Below is a small trained network, with its code and all its weights. Each question gives an input and a class and asks what happens when units are switched off, that is, made to give their printed mean instead of their output.

import numpy as np


def w(rows, s, z=0):
    codes = np.array(rows[::2]) - 128.0
    scale = np.full(codes.shape[1], s)
    scale[-1] = z or s
    return codes * scale


def f(y):
    return np.maximum(y, 0)


def log_softmax(a):
    a = a - a.max(-1, keepdims=True)
    return a - np.log(np.exp(a).sum(-1, keepdims=True))


def net(x, mask):
    res = np.array(x, float).reshape(1, 6) / 4 @ E
    y = f(res @ A[0][:, :-1].T + A[0][:, -1])
    res = res + np.where(mask, y, B[0][:, -1]) @ B[0][:, :-1]
    return log_softmax(res[-1] @ U[:, :-1].T + U[:, -1])


A, B = {}, {}
E = w([
[99,137,54,233,148,37,55,77,78,63,83],'x0',
[22,22,114,153,52,76,135,109,215,117,121],'x1',
[94,191,58,117,142,87,132,180,90,103,154],'x2',
[255,169,133,181,38,109,171,132,76,143,171],'x3',
[165,203,146,96,105,92,135,204,142,70,189],'x4',
[174,219,109,49,192,146,119,172,161,76,52],'x5',
],0.0074)
A[0] = w([
[200,103,159,160,83,129,175,63,120,171,167,152],'n1',
[182,117,97,136,112,126,127,95,89,160,121,184],'n2',
[98,87,114,129,7,70,114,84,162,134,156,134],'n3',
[200,117,157,110,91,180,133,107,69,186,159,150],'n4',
[127,113,159,90,154,170,139,160,165,103,84,123],'n5',
[108,84,111,151,33,58,125,110,155,93,177,160],'n6',
[80,121,54,198,154,74,87,70,73,87,134,203],'n7',
[108,168,184,67,152,190,125,147,205,130,77,183],'n8',
[63,61,151,161,67,111,124,101,196,162,140,218],'n9',
[41,38,132,103,130,141,142,97,175,180,158,165],'n10',
[70,127,157,52,153,185,159,125,158,99,119,181],'n11',
[117,57,144,203,46,61,123,138,161,106,144,153],'n12',
[85,140,109,81,198,131,101,99,162,152,77,254],'n13',
[204,146,150,170,117,163,136,108,109,141,122,202],'n14',
[72,108,158,105,140,189,123,141,156,227,114,132],'n15',
[197,194,136,111,101,116,140,183,114,116,196,165],'n16',
[161,255,102,88,127,145,132,183,116,110,174,169],'n17',
[121,145,45,196,198,78,88,113,113,55,106,135],'n18',
[182,122,116,152,67,185,162,76,93,132,186,139],'n19',
[145,135,134,71,194,154,114,118,181,81,76,127],'n20',
[197,123,196,131,100,165,162,73,112,187,114,122],'n21',
[158,83,156,168,47,108,172,78,117,163,124,195],'n22',
[70,76,121,77,167,178,158,150,167,113,151,148],'n23',
[224,211,149,79,152,111,188,222,74,86,167,187],'n24',
],0.0074,0.0028)
B[0] = w([
[184,167,236,235,125,208,130,221,110,180,91,206],'n1',
[93,155,138,199,118,101,90,186,110,133,53,170],'n2',
[82,119,128,219,82,155,222,141,209,78,190,221],'n3',
[147,163,213,158,135,197,95,223,63,192,106,202],'n4',
[200,141,155,79,169,121,95,59,155,199,126,179],'n5',
[94,136,94,205,54,115,211,132,216,76,201,219],'n6',
[17,127,151,191,108,79,142,114,60,10,108,245],'n7',
[227,132,68,56,191,125,89,82,171,213,139,215],'n8',
[85,71,151,193,100,169,219,128,181,117,208,252],'n9',
[81,22,178,139,180,167,186,71,85,150,217,242],'n10',
[211,78,132,122,162,109,121,89,122,197,160,200],'n11',
[58,139,137,232,87,77,205,147,242,113,176,229],'n12',
[124,102,89,69,190,97,52,33,119,151,63,218],'n13',
[139,188,180,165,132,129,91,197,93,115,100,190],'n14',
[129,47,117,102,187,247,106,101,77,197,152,200],'n15',
[178,169,60,77,34,161,189,212,61,123,206,214],'n16',
[160,226,2,40,40,130,144,133,62,137,184,227],'n17',
[36,182,78,162,124,37,50,64,90,69,76,228],'n18',
[159,188,192,196,109,232,108,234,131,158,87,191],'n19',
[220,180,111,99,208,88,47,35,198,188,98,193],'n20',
[176,135,216,157,158,171,110,177,89,208,74,202],'n21',
[98,141,234,219,120,143,124,212,191,144,115,215],'n22',
[138,45,156,75,212,157,138,58,104,161,166,195],'n23',
[196,238,40,50,18,110,155,174,57,147,204,255],'n24',
],0.0054,0.0098)
U = w([
[103,85,127,201,83,134,217,140,245,88,171,153],'0',
[202,158,94,82,182,110,65,79,222,143,65,64],'1',
[53,149,89,165,130,66,61,95,78,26,31,254],'2',
[166,144,189,183,122,173,104,207,106,151,60,48],'3',
[127,1,127,100,177,178,140,83,94,158,152,122],'4',
[180,184,55,66,49,135,156,177,66,119,187,115],'5',
],0.0076,0.00095)

Each question gives the input, the list of numbers given to net, and the class t.
The units are the neurons (one row each of A and B). Each row of codes is followed by its name. A weight is (code - 128) times the scale printed after its matrix; where a second scale follows, it is the last column's (A, B and U).
mask holds one flag per neuron, in row order. A switched-off neuron (its flag False) gives its mean, the last column of its row in B, instead of its output. The means were averaged over made-up inputs and are rounded, as every weight is.
A unit's drop is (log p(t) with every unit on - log p(t) with that unit switched off) / (log p(t) with every unit on - log p(t) with every unit switched off).
The circuit of an input: a set's keep is (log p(t) with only the set's units on - log p(t) with every unit switched off) / (log p(t) with every unit on - log p(t) with every unit switched off). Starting from the 12 units with the biggest drops (on a tie, the unit counted first), units are removed one at a time, each time the one whose removal leaves the highest keep (on an exact tie, the one counted first), for as long as the keep stays at least 0.8.
circuit, biggest first: the units of the circuit, biggest drop first
k most important neurons: the k neurons with the biggest drops, biggest first
drop when u is switched off: that unit's drop, to one decimal
input [-6,-5,-6,-8,-6,8], class 1: circuit, biggest first => (n20)
input [8,3,8,3,4,-4], class 2: 4 most important neurons => (n18; n7; n9; n10)
input [-2,6,-2,-6,6,5], class 1: circuit, biggest first => (n20; n8)
input [-6,-5,-4,-8,8,-4], class 4: circuit, biggest first => (n23; n15)
input [-4,-6,2,-2,-6,-5], class 3: circuit, biggest first => (n4; n21)
input [8,-1,-7,-1,-6,-3], class 2: 2 most important neurons => (n7; n18)
input [2,1,4,-3,-4,4], class 2: 2 most important neurons => (n18; n7)
input [-2,4,-3,-6,2,4], class 4: 2 most important neurons => (n10; n23)
input [-6,-3,7,-6,-4,0], class 4: 2 most important neurons => (n15; n23)
input [1,-2,4,8,-1,-4], class 3: 2 most important neurons => (n1; n19)
input [3,-4,2,-7,-4,-4], class 2: 2 most important neurons => (n7; n18)
input [-5,0,2,-8,3,3], class 1: drop when n20 is switched off => 0.1
input [-2,4,5,0,0,8], class 1: drop when n20 is switched off => 0.2
input [4,-1,8,-6,2,-4], class 2: drop when n21 is switched off => 0.0
input [6,-6,6,-1,-1,6], class 2: circuit, biggest first => (n18)
input [2,1,3,-5,5,8], class 1: drop when n20 is switched off => 0.1
